Each row was made from one walk, in order. Every step used is in the known rows, and no mark comes twice. Write each row's walk.
Each row is shifted at random along 4 fixed directions that mean nothing.
Known rows
H W P V: [ -75   80   -9   36   -3    3   93   82   15  186  192  -53  -50    0
   14   63   42   29 -195   40 -122   83   15  -73  152   62   -8  112
  210 -173  108  191  101 -105 -130    4  -34   -3   13  126 -157  154
   51   90  -55 -108 -143  -54  -23  105  -58 -157  -12   -3  171  -49
 -183  -87 -119   15  -11   -1   21 -114  -28]
H W P R E N: [ -86  -68  -52   84  141  -31   58   48   21  353  -99  -29 -206  -44
  -48 -101   90  -29 -162  -85   89   82    1    4  122  126   38  190
  249 -221  -40  -32   27  -77   13 -158   86  -91  -54   76  -50  227
  -76  252   98  -41 -114   51   76  122    9 -149  -28  -48   38  -69
 -103  103  -79    2   38 -103  129   15  116]
P R E N V H: [-278   76  330 -106  120 -176  -89  169  259  342  120  150   15   77
  -50  -43  120    3  -43  130  553  284   39 -214  193  -11  204  412
   92   23   10 -100 -126   40  316  -52  103 -352 -424  225  -73   64
  -93 -319 -131    4 -279 -305  194 -500  -51 -245    2  -38 -349  -74
  -50 -226 -164   53 -267   93  273 -443  392]
E V N D W P T Y J: [ -77  128    9   62  134 -109  404  185 -206   29 -149  -18  212   91
  234 -263  233  125 -167   68 -139 -225   96  -35  -78 -169  107   62
 -100  -20  182  147   14    7  163  207  -56 -321  149 -114    7  -65
   32 -190 -167   94   87 -358   51   32   41  261 -200  -51 -109 -294
 -109  123   91 -158  151  373  -77 -126   -4]
H P R E N D W T Y: [-162  -35 -206   49  109  -77  117  133  -40  273 -159   33 -249 -163
   35 -144   43   16 -117 -150  -11  162  -56   82   95  123  -91  272
  122 -242   97   55  208   18   97 -107  -44  -19   12  -43  -96   24
   75  316  -55   -8   52  -50   98  316  -64   16   50  -25  -48  -69
 -225  166  -62  -10  186   28   69  -35   56]
J R E N: [  32 -176  -21   -6   85   49  -98  110  117  173  -20   86 -192 -140
 -142    8 -128 -112  -88  -95  204  280  -75   24  138  143  -29  206
  299 -308   89  -56   12  139  -33 -282  -34  -40   35   17  -71   71
  -31  274  -99  -88  -79  171  122   48   -8 -268  168   61  188   99
   99   26 -195   65  -55 -142  116   11   89]
P H W T R E: [-385  -24  166  -35 -100 -113 -193  163  259  402  152  240 -241  -83
 -103  -60  -56   13 -125   79  271  376  -74 -246  323  190  100  470
  138 -309  170   61  -17 -152   26 -218  128  -85 -420  231 -251   36
   14  -91  -86  -81 -321  -77  167   32 -224 -423   46  -87 -106   16
 -253 -271 -205  -21  -80  -55  345 -234  151]
T Y E R H W P V N: [   2  115  -94   -6   70  -40  217    9 -104  375   24 -185   38 -143
  -47  -44   88  215 -313    4  -57   72 -104  -61  151   33 -179  113
  131 -194  153  -56  107  -17  -29  -50 -202  -89  -52    6   35  -91
    9  147  -33 -142  -11  -55   14   69    4 -129  172 -164  -80 -110
  -93   28  -73  104  140   11  -33  -34   -2]
E V N R: [ -71  166   95  -51  150 -238  252   32 -153  109  -73    5  194  107
  133 -123  363   56  -57  153  230  -89   65   68 -228 -245  173   -1
 -139   88  -23  -70   -8   63  228  165   37 -387   81   15   28 -133
  -55 -338    7  161   26 -336   66 -322   69  183 -166  -72 -334 -145
  -24 -166  116 -227  -82  335   24 -146   88]
T W P H: [  54   72  -92  102  -66  -12   52  -71 -135  136 -130  -47 -164 -111
  -17  -28  -70  130 -133  -61 -181  -57  -31  -89  150    3  -77  -12
  -61   15   37   16   38  -13  -50   30  -58   79  -20    7   60   -3
  125  170  -11   -6   38   38  -87  325  -56  -15   28  -88   97 -124
 -154  150  -46   62  172  -68    8   67  -91]
J N V H R E: [-111 -178    4    9   97   12   73  154   77  145  -30  148  -97  -98
 -274  172  -53 -147 -234  -73  141  389   59  106  194  208   83  264
  349 -247  167   58   -7  100  -14 -216    6 -133   10    5 -176  106
  -39  125 -267 -156 -186   95  119  -13  -63 -314  137  135  232   22
  -14   60 -211   40 -260  -39   42 -170  120]
V N D E R: [  72  -82  -72  -28  -18 -118  -13  -24   32  -69   64  -22 -234 -314
  -13   69 -220   16 -154 -217  210  225  -86   11   86  247 -301  108
  124 -145  242  -51   61  214  -65 -110 -323   42   36 -122  -14    3
   74  273 -231   14  221   76 -157  147  -12  -41  463  -88  220  161
   43   19  -59  189   95  -46   79   48  183]
D W P V: [-102  -71   40  198  -49 -207  234 -206 -168  338 -302  -62   43  239
  -72 -216  -27  200 -221  -59 -195 -193   27 -197  -31 -106  128 -105
 -198  257   -4  -95 -115 -262   35  124  232 -148 -126  -20  -99  158
  -64  -38  232   37  -66   -4   -5  201  -23  109 -289 -112  -80 -274
 -318  132   75 -263   93   35  -42   55 -191]
N V H P: [ 105  -17 -148   45  138   44  268  -49 -120  -13 -203  -95  -17   -6
 -121  201   92    4 -127  -52 -203   43  110  244  -36   16  -30  -90
   81   50   63   95  133   51  -24   10  -51    5  135  -40   44   84
   21   96  -79  -85   43    7  -42  128    1  115  -65   22  167  -91
  -59  217   21  -52  -91   12 -242  -19  -59]
D V H W P: [-312  -96  246  125  -34 -195  119 -262  114  415  -68   92  -73  378
 -230 -233 -186  232 -310  -66   92   34   76 -266  -10  101  223  126
  -97  369   -3 -200 -249 -182   36  167  246 -283 -514   84 -287  266
 -154 -149  112 -102 -272   35   31    2 -201  -68 -150 -271  -52 -204
 -396 -148 -116 -305 -198  -30   64 -117    3]
P V H R: [ -33  143  166  -88   13 -217  227  -76   27  289   12  -65  127  119
 -109   83   97  151  -74  139  131   23  -14  -53   81   12   10  145
  -78   76  179  -45   17  -24  134   73  -28 -203 -206   21    6  -88
  -47 -187   45   22  -42 -221 -103 -293  -27   -9  -42  -84 -311  -82
 -248  -92   30    7  -40   32   40 -180  117]
P R E N D: [ -60  -42    1   12  152 -145   37  176   47  233 -162   62  -43  -94
   70  -24  216  -41  -31   35  247   94  -13   29   46    2  113  131
   28 -121   33    8  -63    6  268  -56   90 -166   83   72   44   41
  -44   68  -39   80   -4 -149  102 -120  122   -4   21   42 -196  -74
   19   69   27  -19   -6   82  102 -128  201]
Y W T N V H: [ -41  223   16  -95   -1  -16   26   70   16  -68  134  -51   45  -95
  111    0   42  138 -128   -1   50   29 -117  -83  114  -16  -27   55
  -81 -143  200   75   -8   62   14  189 -208 -160 -229   15    7  -90
  115 -188 -202  -15  -13 -271  -22 -133 -104   40  203  -95 -122  -42
 -164  -73  -20  246   44    5   71 -226  235]
N R E V H: [ -28  -13   44  -35  120  -78  120   23    1  253  -42   34 -102  -84
   -9   25  137  -73 -112   45  215  196   94   44   -4   19  128  105
  221 -120  231   40   98   95   76  -87   14 -172   62  100   65    3
  -20  -30 -134    5    7 -144  134  -99  -48 -122   45  -61  -54  -83
  -61  -70  -10  -26 -142   47  -40 -138   91]
T D V H W: [-154   35  127    6  -36  -44   -5 -140  130  267   92  106 -125   88
  -48   72 -207  101 -215  -74   66  132  -39 -165   13  145  -63  210
   28   72  193  -41  -85   25   86   93  -28 -151 -227   -2  -73   73
 -114   20  -67  -96  -63   31  -18   11  -99 -112  129 -224  -27   13
 -224 -194  -78   -7  -95   30   71  -99   10]
P V H R E: [  16  109   92  -72  -25 -263  150 -154   -6  463  -64  -58   -4   60
  -97   62   27  143  -84   69  192   69  -77  -71  131   60  -26  158
   -5  -18  252 -102   46   11   95  -19  -51 -177 -213   -4   24  -79
  -65  -26   43   81   13 -194 -111 -231  -31  -77   95 -147 -331  -62
 -296  -24   90  132    9 -116   40 -128  143]
E V N D W T Y J R H: [ -71 -189 -115  139  192  -70  392  -14 -224   80 -474   53  -16  -16
  -13 -239  -21  193 -251 -110 -226 -118  -19   78  -78  -91   61 -103
  -52  -56  299  -45  -29   65   95   31    1 -246  113 -113   27 -136
  -41  140 -162   -9   61  -59   73  305    8  194 -135  -32   37 -266
 -123  305   -4 -261  151  165  -98   84 -176]
V H R E N D W: [-185  -63   53  -62  138 -145   48  134  139  279    0  155 -145  -72
 -148  -29   81  -70 -164 -109  287  245   58   -8   20  261   51  296
  204 -140  121  -15   96   16  180  -94   25 -269 -125   55 -113  174
  -94   20 -116  -53  -56  -22   20 -111  -88 -215  108  -50  -36   -6
 -114   10 -135  -35  -84   65  186 -184  157]
W T D V H P: [  40  -69   -1   48  -22  -24  192 -128  -50  214 -244  -11  -57   79
  -40   81  -66  209 -177 -126 -213  -16   26   51  -26   68  -51   40
 -105   21  205   59  -62   55   22   39  -67  -26  -70  -98  -20  -24
  -14   92  -13  -96   77   -4   24  144 -108  142 -123  -70   12  -73
 -332   37   38 -186   10   73 -132    9  -74]
R E N D W T H P V: [-264  -90  -74   55  -60 -131   39  -18   -9  578 -289  127 -246  -41
 -159 -113  -20  112 -286 -106    1  265  -98 -104  140   52  -49  184
   37 -146  250   50   49 -138  138 -100   35 -145  -78   81 -178   62
  -27  276  106  -14  -34   -9   72  230 -175  -59  -69 -102 -109 -130
 -378   55    9  -22  108  -44   98 -142  -79]
J R E N D V H P T: [ 217 -161  -51   78  192  -76  377   67  -79  255 -410  -49  -51  -66
  -85   88   57    5 -232  -68   -8  104   70  225   57   81    6  183
  173 -193  218   80   35  141   86 -168  -76 -130  383  -89   33  102
    2  387 -171  -58  114   33   54  133  109   28  -16  135   56  -87
  -78  266    5 -178  -23   97 -152  -85   91]
N V H P T W: [  15  315   -4   31   45 -105  307   61  -89  153 -229  -66  187   95
   87   95  260  112  -58  137  -92 -126   94  142  -30 -172   31  123
 -187   56  -33   96  141   20  210  155  -78 -157  134  -62   95  -57
   63 -164 -135   51   33 -316   -3  -49   81  149 -176   -9 -273 -210
 -145  114  125  -46   -2  228  -93 -164   83]
Y J V H: [ 242  127   49  -37   71  -62  313   -9 -189   -1 -163  -68  227  136
  189  108  190  141  -76  100  -76 -315  152   88  -79 -145   36  -90
 -110 -109  114  125  -55   86   68  128 -151 -186   87  -95  206 -155
    2 -181 -184   12  127 -225  -42 -324  111  236  -64  134 -178  -83
  -77  152   78   73   51  152 -117 -170   -6]
W P H R E N: [  15 -228 -133   67  158    2  113  114  -30  340 -163  -31 -170 -133
 -269  -32  117  -77 -217  -93  -45  195   50   62  147  197   52  119
  305 -271  116   35   44  -91  -43 -326  104    5   58  107  -47  180
  -26  321  137  -99  -92  190   32  171  -55 -204 -131   74  210 -105
  -32  252  -89 -118   12  -91   30   14  -43]
P V N R H W T Y E: [ -99  231  -73 -108  -30  -57  155   11  -70  315  175  -50  -30 -219
  148  -61   30  255 -215   62   79  132 -183  -92  205    2 -174  187
   16 -279  252  -42  208   19  -15   14 -249 -147  -90   55  -79 -222
  121   75 -189  -62  -14 -236  -12    8  -46 -112  264  -96 -233  -34
 -210 -166  -72  144  169   46   76 -188  125]
P H R E V N D W: [ 191   89 -216   55  220 -387  470 -146 -480  220 -487 -180   10  -86
   77  -39  364   55 -157  -28  -84 -249   17  238 -175 -122  -53 -119
  -29  -54  154  -56  172   59  173   64  -93 -262  379 -125  271 -102
  -71  160  102  277  340 -190 -195  104  209  269  -36  -68 -365 -148
 -146  362  340  -67  204  213  -70   22  -61]
J V H W T D: [  46  -37  -40   59  -74   87  115   -7   51  106  -20   30  -83  -58
   51  223  -68  153 -218  -74 -226   12   23   32  147  112 -171   84
  134 -301  248  223   37   83  -36  -52 -227  -38   53  -29   29  -71
   49  143 -220 -173   36   15   -6  129  -22 -100   87  109  147   33
 -191  -51  -90    2  -19   22   44  -24  -71]
W T D V H: [ -35  -83  156  -33 -141   87  -88  -30  157   79  134   93 -143  -92
   28   94 -279  133 -139 -149  -16  174  -45 -190  176  174 -109  202
   69  -90  340  105  -86  139  -62  -30 -190   11 -227    0  -51  -32
   49   78 -229 -156    7    8   48   71 -191 -129  148  -29  138   71
 -212 -188 -142   31  -42   12   69 -106   58]
R H W T V N: [  45  177  -75   87   43  -69  219   18 -205  199 -228  -52  214   36
  195  -59  317  201 -153   35 -212 -247   25  146 -149 -202   49 -111
 -124 -148  -43    0   45  -29  169   89  -82 -215  206  -10   81 -191
  -92  -41  -37  -26   45 -216  -38  -82  122  100 -249  137 -252 -121
 -119   86  186 -220   48  243  -12   -6  -45]
J V N R: [  60 -215 -148  179  -34   -3  227 -135 -201   32 -249    8  -38  -49
  -56  -13  -89   59 -292 -147 -126    5   16   83  -73  -28  -74 -151
  -10   18  137  -55  -39   31  -65  -42    0  -92  205 -135  -42  -24
   27  238  -44  -51   77  187  -23  179   50   90   22   95  265  -90
    5  143  -14 -198   15   49  -93  140 -156]
D V H W P R E N: [  77  -60   19   75   69 -105  166 -327  -88  454 -180 -129 -301   -4
  -43 -114 -155  136 -255 -245  116    2  -62 -100  124  153 -104  150
  188    6  128 -192   -7   47  -62  -53  -92 -142 -209  -45   59  208
  -93  418   95   -4   64   94  -88  171  -55  -21  148 -220  -59  -64
 -291  140  -11  117  118 -207   64   26  134]
H R E V N: [ -86    0   16  -47  100 -135   73   75  -31  241   -5   -2   12   12
 -115  -49  182  -73 -128   30  190  181  -17  115  -57   45   29  171
  253 -185  168  -64   64  114   54 -109  -38 -189    8    8  -36  -41
 -143   -6   21   27  -43  -79   90 -188  -18 -144   -5  -75  -76   -4
  -27  -58    6  -13 -111   86   63  -59  104]
N D E R H P V: [-286   21  153  -71   91 -420   66   96  133  541  -36   79  -45   80
 -136  -25   60  155 -189  126  359  271   46 -175  116   66   81  269
  -52   28  149  -16  -27 -117  281  -96   80  -96 -163  241 -226   46
   -3  -68  -28   54 -167 -198   43 -199  -62 -115   -4 -205 -306 -136
 -271 -122  -86 -123  -45  139   96 -340  130]
N R E V H W P: [ 228  169 -184  -49  164 -117  315 -144 -251  245  -48 -150 -234 -186
  218   89  198   30 -123  -72   21  -79   62  151   12   57  -53  -20
  254 -281  185  143  334  152 -103  -11 -259 -122  229  -11  158   48
   96  233 -156  103  234 -195 -122  156    4   71  239 -169  -22  -53
 -224   77   97  156  119  -74 -107   -6   62]
V N R H W P T Y J: [  67   -6 -262  113  115   85  405 -159 -282  165 -282  -84 -139 -155
  106 -202  -91  202 -219 -160 -249 -195  -51   17   84   23 -154  -65
  -42  -69  230  -53  172  -44  -98  -59 -100  -90  142 -164   30  -30
   92  404  -47   52  146   -2 -219  405   -3  203   15 -169  126 -266
 -124  364  107  -29  383  -77 -139  209  -93]
P H R E: [ 140   41 -145  -22   90 -195  170  -40 -195  242 -192 -102  -68 -121
  -31   65  155  -15  -22   36   -6  -46   -9  113   66   50  -37   61
   43 -206  105   -8  136  -21   25 -150  -25   19  124   -7  137  -71
   11  176   94  125  119  -53 -125   30   86    6   36    8 -221  -25
 -106  238  157   76  132  -56  -12  -17   13]
Y E V N D W T: [ -35  -16   -6    8   32  -66  158  100 -111  -51  -96  -76   36 -117
   89  -97  153   74 -217  -51  -52   16   15   83  -36    8  -24  -24
   63 -175  195   83   18   83   -8  105 -165 -174  107  -26   -2    1
   -3  -43 -174  -74   90 -131  152   97   41   33   63   38   -4    7
  -69   -2  -20  -29   22  236   13  -91   87]
V N D W P: [ -48  -91  -37  149  -36 -251  192 -298 -229   83 -338   19 -112  101
   -4 -257 -141  293 -177 -242  -60 -232  -35 -142  -55    2  -21 -195
 -324  385  -44 -210 -122  -36   55  236   35 -253 -179 -165 -122  109
  -13   25   65  145  127   -9 -207  254  -33  264   36 -252    3 -172
 -276  146   82 -187  160  -10   15  163  -43]
H W T N R E: [-271 -186 -248  201  -55  -54   56 -136    9  406 -306  105 -240  -33
 -112 -242 -100   47 -267 -183  -29  150 -107   30  -66  134  127  -25
  -74 -104   75 -146  -42 -221   10  -66  257 -140  -48  -26 -247   86
  -69  236  169   -3  -86  141   64  342  -95  -24  -25 -137   36 -178
 -249  102  155 -207   59 -188   25  187  -69]
J N R E V: [ -68 -155  -64   32   90  -32   34    5  -82  246 -104   89 -221 -125
  -77  -47  -52 -146 -191  -78  206  296  -14   52   77   18   54  100
  294 -200  196    4   23  135  -35 -190   11 -119  210    6 -102   25
    2  289  -98   30  -27   79  160  137  -26 -150  142  -40  113   -6
  -12  -14  -82   49  -56  -41   34  -21   18]

Which walk is each row?
[-253  -97   27  -57  -25   21  -14  -44   61  299   64   50 -145 -144
 -117 -260 -162  193 -231  -40  193  341 -152 -174  181   59  -52  124
   89  -48  329 -173   12   84    6 -100  -87 -122 -281   93 -146 -169
   41   79  -91 -114 -115  -23  204   95 -186 -173  177 -231  -42  -92
 -105 -185 -185    0   14  -35   62  -74   87] | W T Y E V N R H
[ 143  -71  -87   34   69   12  219   86  -29  228 -326   43   79 -133
   76  117  320   44  -95  -76   -8   24  -28  152  -48  -53  125   -5
   22 -310  132  102   18    4  146 -113  -45 -211  109  -76  184  -46
  -25  -21 -125  -26   71 -137  166   25   21   68 -114  155  -82 -153
  -10  157  119 -140  -29   88  -47  -24   41] | W T R E N V H
[  11  -59  109   81  -12 -132  312  154  -23  413 -378   78  176  140
  -75   94  234   81 -181  172    6   46  138   69   95  -44  153  274
    1 -225   93  128  -52  -86  231 -175  118 -155  114  -41   11  -84
  -28 -140  -83  -69  -92  -92  252 -121   36  -88 -255  128 -191 -187
 -182   63    0 -275  -93  200  -82 -151   24] | J V H P T R E
[-244  -25   78  -22   29   76   60  233   86  290   62  122   51  142
  -79 -124 -102   75 -171  144  -13  180   91 -159  249    3   12  335
  143 -157  227  149   26  -53   66 -203   18   27  -90  134 -219  -88
   71   70 -154 -137 -265  -35  171 -105 -124 -172 -144   -1   -3 -162
 -111   19 -240  -14   33  102    2 -291  -49] | R H P T Y J V
[ -37    8  -23   16   71 -141  235  -16  -62  160 -136   51 -114    4
  129 -293 -228  202 -102 -120   66 -118  -99 -225  161   55  -58  154
 -206  -15  185   -2    9   49   85   59 -113 -219 -118 -185 -135   18
  139  168 -137  119   84 -128 -102  243  -11  229  158 -219  -59 -158
 -202  173  -66   46  344  -45   96   -4   72] | E N D W P T Y J R
[  20 -129 -116    8  163 -190  177   -8  -88  158 -271  -21 -164 -165
 -151   27    4   97 -209 -149  106  143   41  147   -4  158 -156   49
   72  -56   92 -104   71   85   92 -175 -123    2  127  -18  -27   26
  -14  259  -81    8  122   82  -96  120    5   14  116 -104   72  -32
  -46  196  -20  -99   76   74  -52   25   57] | V N D E R H P
[  94  225  -56   37   22 -369  362  -52 -201  217  -78  -70   64   40
  217   36  182  281 -224   50   12 -179  -27   10  -15  -49  -37  -10
 -148  -93   51    0   19  -26  127  233 -172 -251  148  -62  -61    3
   27  -69 -131  150  135 -305 -212   -6  127  178   98  -45 -168 -101
 -291  -13  130  -63   99  175  -23 -133  120] | H W P V N D E
[  88 -148 -173  118  246  -52  310  -50 -167  216 -494  -91 -244 -151
 -133   37   98  -30 -200 -203  -75   46   81  245    3  141 -100   58
  179  -50   80  -42  138   40  124 -110   25  -85  198  -88  147  180
  -77  386   28  -35  168  113  -19  278   67   61  -29    1   57  -92
 -124  414   31  -41  112   -3  -93   82   31] | V H P R E N D W
[ 130 -136 -224  114  -87  -60  161  -29 -231   13 -371   64 -171 -317
  168   -1   11   78 -146 -286 -157  -63 -127  107  -15  100 -127  -50
  -42 -287  203   56   99   50  -38  -46 -146  -63  190 -258   75  -49
   51  252 -194   52  277   28  -28  440    2  109  180   36  140  -10
 -141  238  120  -58  252   38  -11  224  -34] | V N D W T R E
[ -91 -148 -235  135    0  -94  135  -98  -28  239 -333   61 -186 -112
  -34 -108 -100  188 -241 -168 -107   37  -95   50   10  150   -4  -95
  -50 -164   82 -103  -33 -155  131  -48   18  -25  154   20  -98   12
  -36  309    8   14   47  132  -67  380   -2   24   59  -44  -11 -137
 -204  208  133 -147  152  -65  -27   89  -44] | R H W T N D E
[  51   99 -148    5  -74 -224   51  -43 -125  448  -21  -46 -194 -168
  210 -152  -77   70 -156 -221   95   22 -116 -165  148  178 -161  139
   -5 -226  279  117  221   53   85  -64 -261  -74  106 -130 -116   67
  112  446  -61  140  211 -105 -186  229   32   68  304 -213  -98   -7
 -290  168  103  203  353  -97  129   17  141] | H R E N D W P T V
[  41  238  -41  -26   65 -330  288   51 -149  279 -192   -3   87   -4
  304 -132  200  283  -71   93  106 -263    4  -88   88  -40   87   81
 -236 -169 -126    0   20 -127  344   92 -100 -204  230   43  -22  -77
   74  -51  -78  250  112 -302 -151  -14  138  151   47  -93 -480 -200
 -257   82  228  -80  251  179   26 -186  185] | R H W P T N D E
[-362  -99   21  194  204 -181  219  320    8  313 -196   81   77   73
 -134 -226  278   44 -373  160   10  179   12  -33    8  -62  322  154
   69  -62  232   12 -222 -118  258  120  319 -277  -89   83 -100   64
  -89 -204  -66  -85 -253 -211  365   36    0  -87 -174 -109   37 -359
 -117   17 -150 -296 -183  234  -51 -130  100] | T Y W P R E V N D
[ -55  -48  -79   75  114 -174  117    1  -61  372  -64   -1 -233  -75
  128  -83   46   11 -245 -153  120   63  -30  -52   52  138   48  155
  162 -167  108   62    9  -28   32   -1  -12 -116   58   46 -100  259
   -8  385  -55   32    6  -24   10  185   33   18  161 -108    4  -72
 -214   93  -33    5   84    2   74 -106  124] | H W P R E N D V
[-220 -164  -90   23  -17   94 -105  -26  150  304  -82  -60 -196 -190
 -233 -165 -164   78 -278 -168   42  272 -127  -63  161  261  -99   93
  133 -226  136 -111  -35 -116  -75 -218  -24   32 -206   97 -124   42
  -59  294  105 -214 -132  243  127  211 -115 -245  174 -188   14   -4
  -84   47  -66   98  111 -206  122   78   44] | Y E R H W T N
[ -69   98 -126  -46  -17  -35  169  -86 -149  236   81  -20  -91 -191
  158 -153  -67  199 -275 -110   20   61 -134  -40   17   69 -123  140
   12 -232  188 -103  149   35  -88   33 -217  -98  -44  -43  -92 -120
   78  217 -190  -91   49  -48   34  173  -63  -11  278 -113 -122  -17
 -193  -53  -59   17  161   84   -4 -102   47] | D V N R H W T Y E
[  53  227  -54 -125  136 -148  401  234  -80  275  116  -93  163 -120
   84   71  317  145 -238   78    9   36    5   11   64  109  -21  204
   37 -289  177  171  189    3  194  145 -217 -242   58  -49   17  -46
   84 -116 -199 -115   79 -265   35  -80   34   28  161   -5 -183 -100
 -207   23 -102   52  108  231  -55 -282  112] | T Y E N D W P V H R
[-163 -155  109   46   -5  -48   14   39  272  295 -109  169  -34   42
 -123   35  -75  162 -213  -89  137  242  -13 -121   60   97   68  152
  -34  -77  190  -58 -200  -16  250  -84   23 -214 -222   44  -88   60
  -88 -129 -104 -103 -117  -43  157  -16  -76  -97  -92   29   17 -108
  -97  -88  -75 -194 -184   81  103 -139  109] | W T D E N V H
[  19 -111  -67   50  167 -112  188   68   48  354 -325   96  -84  -55
  -13   33   56  165 -170  -52    5  -18  -44   86   13   73    6  143
   30 -435   20  -70  -28  -34  232 -231  -13 -138  179   15   22  -17
  -97  175  -36  -38  -25   56   89  169  117  -83 -108   90 -110  -55
  -92  104  -38 -263   71  102  112   38  -13] | J R H W T D E N
[-223  145  250  -16   12 -395  323  -54   54  493  -69   14  138  208
   -5 -235  -24  338 -309   91  334   13   -7 -260  170   24  119  367
 -291  143   56  -98 -243  -10  246  227  -72 -457 -315  -98 -208  -31
   32 -200 -150   18  -76 -304   80 -135    5   76  205 -292 -536 -178
 -362 -192  -48  -60  -16  144  132 -322  281] | J N D V H W P T Y E R
[ 112 -141  -73  122   38 -162  401 -188  -70  501 -479  -18  -74   64
 -106   43  -78  219 -311  -87   22   33   38   43   23   43 -149   95
 -126  -52  227  -91  -36    1  270 -169  -38 -158  215 -170   32  -25
  -10  261   80   32  160   97  -15  154  100  155  -95  -55  -89 -177
 -202  184   87 -230  123   71  -90   52  -23] | J V H P T D E N R
[ 143  -64  -45   51  167   23  323  110  -79  220 -377 -114    4  -49
 -186   47   81  -42 -175   78  -42  181   47  256  127   17   13  204
  280 -277  176   27   62  155  111 -224  -51  -99  341  -52   82 -106
  -48  178  -35  -68   31   22  167   65   51 -119  -92   51  -16 -101
  -57  171   50  -57  -44   24 -177   -3   80] | J R E V H P T N
[-132 -151 -103  107   94 -188  188  -69 -136  533 -506   78 -167   -1
 -143  -62   69   25 -266  -66   59  158  -48   55  -44   14   72  122
  -55  -12  131  -67 -117  -97  291  -46  168 -115  100  -18   -1   56
 -121  354  185   40   46   79  134  178   19  164  -76 -124 -206 -175
 -228  231  110 -118   61   32  -96  -74  -33] | T H P R E N D V
[  53  169  -71   45   35 -227  291   32 -262  195 -150  -53   58  -37
  285 -233  167  162  -97  -11  -22 -169  -26  -68   35 -152  -33  111
   -5  -76  129   44  146  116  151  109 -208 -257  203 -133   71 -129
   87   15 -154  217  229 -340  -22  132   58  139   68 -117 -253 -199
 -170   63  163  -26  188  223  -24  -69   57] | R E V N D W P T Y
